Here is a tiny trained network, its code and every weight. The questions are about switching its units off for an input and a class, where a switched-off unit gives its printed mean instead of its output.

import numpy as np


def w(rows, s, z=0):
    codes = np.array(rows[::2]) - 128.0
    scale = np.full(codes.shape[1], s)
    scale[-1] = z or s
    return codes * scale


def f(y):
    return y / 2 * (1 + np.tanh(0.7978845608 * (y + 0.044715 * y**3)))


def log_softmax(a):
    a = a - a.max(-1, keepdims=True)
    return a - np.log(np.exp(a).sum(-1, keepdims=True))


def net(x, mask):
    res = np.array(x, float).reshape(1, 4) / 4 @ E
    y = f(res @ A[0][:, :-1].T + A[0][:, -1])
    res = res + np.where(mask, y, B[0][:, -1]) @ B[0][:, :-1]
    return log_softmax(res[-1] @ U[:, :-1].T + U[:, -1])


A, B = {}, {}
E = w([
[163,124,145,104,203,127,138,252,151,202],'x0',
[235,144,141,71,189,153,123,89,126,46],'x1',
[37,137,122,154,170,164,117,166,192,15],'x2',
[127,130,124,127,129,126,127,128,130,128],'x3',
],0.012)
A[0] = w([
[157,144,150,148,141,153,120,108,134,101,87],'neuron 0',
[25,122,121,120,83,116,113,121,131,140,142],'neuron 1',
[123,125,115,130,64,118,125,2,118,91,222],'neuron 2',
[67,126,120,125,188,133,124,200,169,9,154],'neuron 3',
[79,130,130,131,180,138,126,186,155,32,4],'neuron 4',
[138,126,121,128,74,123,125,4,113,86,39],'neuron 5',
[211,133,137,105,168,131,133,104,130,40,6],'neuron 6',
[155,140,120,124,151,133,120,168,138,98,35],'neuron 7',
[58,120,139,162,84,129,126,158,125,217,121],'neuron 8',
[91,130,133,123,141,111,159,92,118,124,125],'neuron 9',
[150,115,119,131,139,134,128,119,137,99,214],'neuron 10',
[250,137,144,118,162,137,146,133,123,104,120],'neuron 11',
[147,116,130,128,125,156,100,133,111,105,82],'neuron 12',
[9,129,115,166,111,138,130,91,155,21,133],'neuron 13',
[204,136,128,106,174,130,122,95,135,46,186],'neuron 14',
[162,135,106,135,153,148,139,117,129,148,102],'neuron 15',
[138,147,146,137,122,128,129,135,109,108,93],'neuron 16',
[136,138,124,124,126,144,132,74,127,114,133],'neuron 17',
],0.017,0.014)
B[0] = w([
[65,142,125,146,133,124,194,142,92,114,143],'neuron 0',
[134,135,160,175,143,149,78,118,133,62,206],'neuron 1',
[95,122,114,227,126,157,194,95,122,215,238],'neuron 2',
[121,122,129,234,101,153,175,63,95,206,250],'neuron 3',
[143,121,78,18,142,79,195,199,147,218,191],'neuron 4',
[141,124,98,6,138,83,163,186,130,176,189],'neuron 5',
[140,122,111,252,98,176,160,69,125,183,178],'neuron 6',
[129,129,121,70,97,101,110,127,133,126,139],'neuron 7',
[138,119,88,96,121,108,201,129,129,217,218],'neuron 8',
[189,90,144,162,127,123,122,104,100,85,144],'neuron 9',
[153,134,99,65,117,132,114,143,152,84,172],'neuron 10',
[108,123,155,87,146,130,80,154,148,51,203],'neuron 11',
[152,130,135,149,91,143,103,114,113,173,131],'neuron 12',
[128,141,166,120,139,144,36,129,141,5,254],'neuron 13',
[130,125,139,42,152,84,119,182,127,141,217],'neuron 14',
[134,147,94,109,104,110,118,103,107,74,142],'neuron 15',
[99,130,122,142,179,147,135,106,120,137,126],'neuron 16',
[164,134,139,156,88,123,110,103,120,176,155],'neuron 17',
],0.019,0.027)
U = w([
[98,106,127,197,122,146,186,96,118,182,19],'0',
[130,105,109,39,143,78,180,175,136,174,253],'1',
[115,133,188,108,159,152,57,133,154,6,112],'2',
],0.011,0.003)

Each question gives the input, the list of numbers given to net, and the class t.
The units are the neurons (one row each of A and B). Each row of codes is followed by its name. A weight is (code - 128) times the scale printed after its matrix; where a second scale follows, it is the last column's (A, B and U).
mask holds one flag per neuron, in row order. A switched-off neuron (its flag False) gives its mean, the last column of its row in B, instead of its output. The means were averaged over made-up inputs and are rounded, as every weight is.
A unit's drop is (log p(t) with every unit on - log p(t) with that unit switched off) / (log p(t) with every unit on - log p(t) with every unit switched off).
most important unit: the unit with the biggest drop
k most important neurons: the k neurons with the biggest drops, biggest first
drop of u: that unit's drop, to one decimal
input [-5,6,-4,5], class 1: most important unit -> neuron 5
input [2,-7,-6,7], class 1: 3 most important neurons -> [neuron 3; neuron 2; neuron 8]
input [1,1,2,3], class 1: 3 most important neurons -> [neuron 2; neuron 13; neuron 6]
input [1,2,8,5], class 1: 4 most important neurons -> [neuron 4; neuron 2; neuron 14; neuron 10]
input [1,7,-6,4], class 2: 2 most important neurons -> [neuron 11; neuron 8]
input [-4,0,4,1], class 2: 2 most important neurons -> [neuron 13; neuron 8]
input [0,-3,5,1], class 2: 2 most important neurons -> [neuron 13; neuron 2]
input [8,-8,0,-3], class 1: 2 most important neurons -> [neuron 3; neuron 2]
input [0,0,4,0], class 2: 2 most important neurons -> [neuron 2; neuron 8]
input [3,6,-2,1], class 2: 3 most important neurons -> [neuron 11; neuron 8; neuron 4]
input [2,-8,-5,6], class 1: 4 most important neurons -> [neuron 3; neuron 2; neuron 8; neuron 6]
input [-6,7,-3,-7], class 1: 2 most important neurons -> [neuron 5; neuron 14]
input [-1,-4,3,1], class 2: 2 most important neurons -> [neuron 13; neuron 2]
input [3,8,-8,8], class 2: most important unit -> neuron 11
input [5,-4,-3,3], class 1: 3 most important neurons -> [neuron 3; neuron 2; neuron 6]
input [-2,7,-1,-1], class 1: 2 most important neurons -> [neuron 14; neuron 3]
input [-1,2,-3,-1], class 1: 2 most important neurons -> [neuron 13; neuron 3]
input [-6,-6,7,2], class 2: drop of neuron 13 -> 4.2
input [-2,-2,2,-4], class 2: drop of neuron 13 -> 0.2
input [-4,-5,7,8], class 2: drop of neuron 13 -> 3.6
input [6,2,-5,0], class 2: drop of neuron 8 -> 0.1
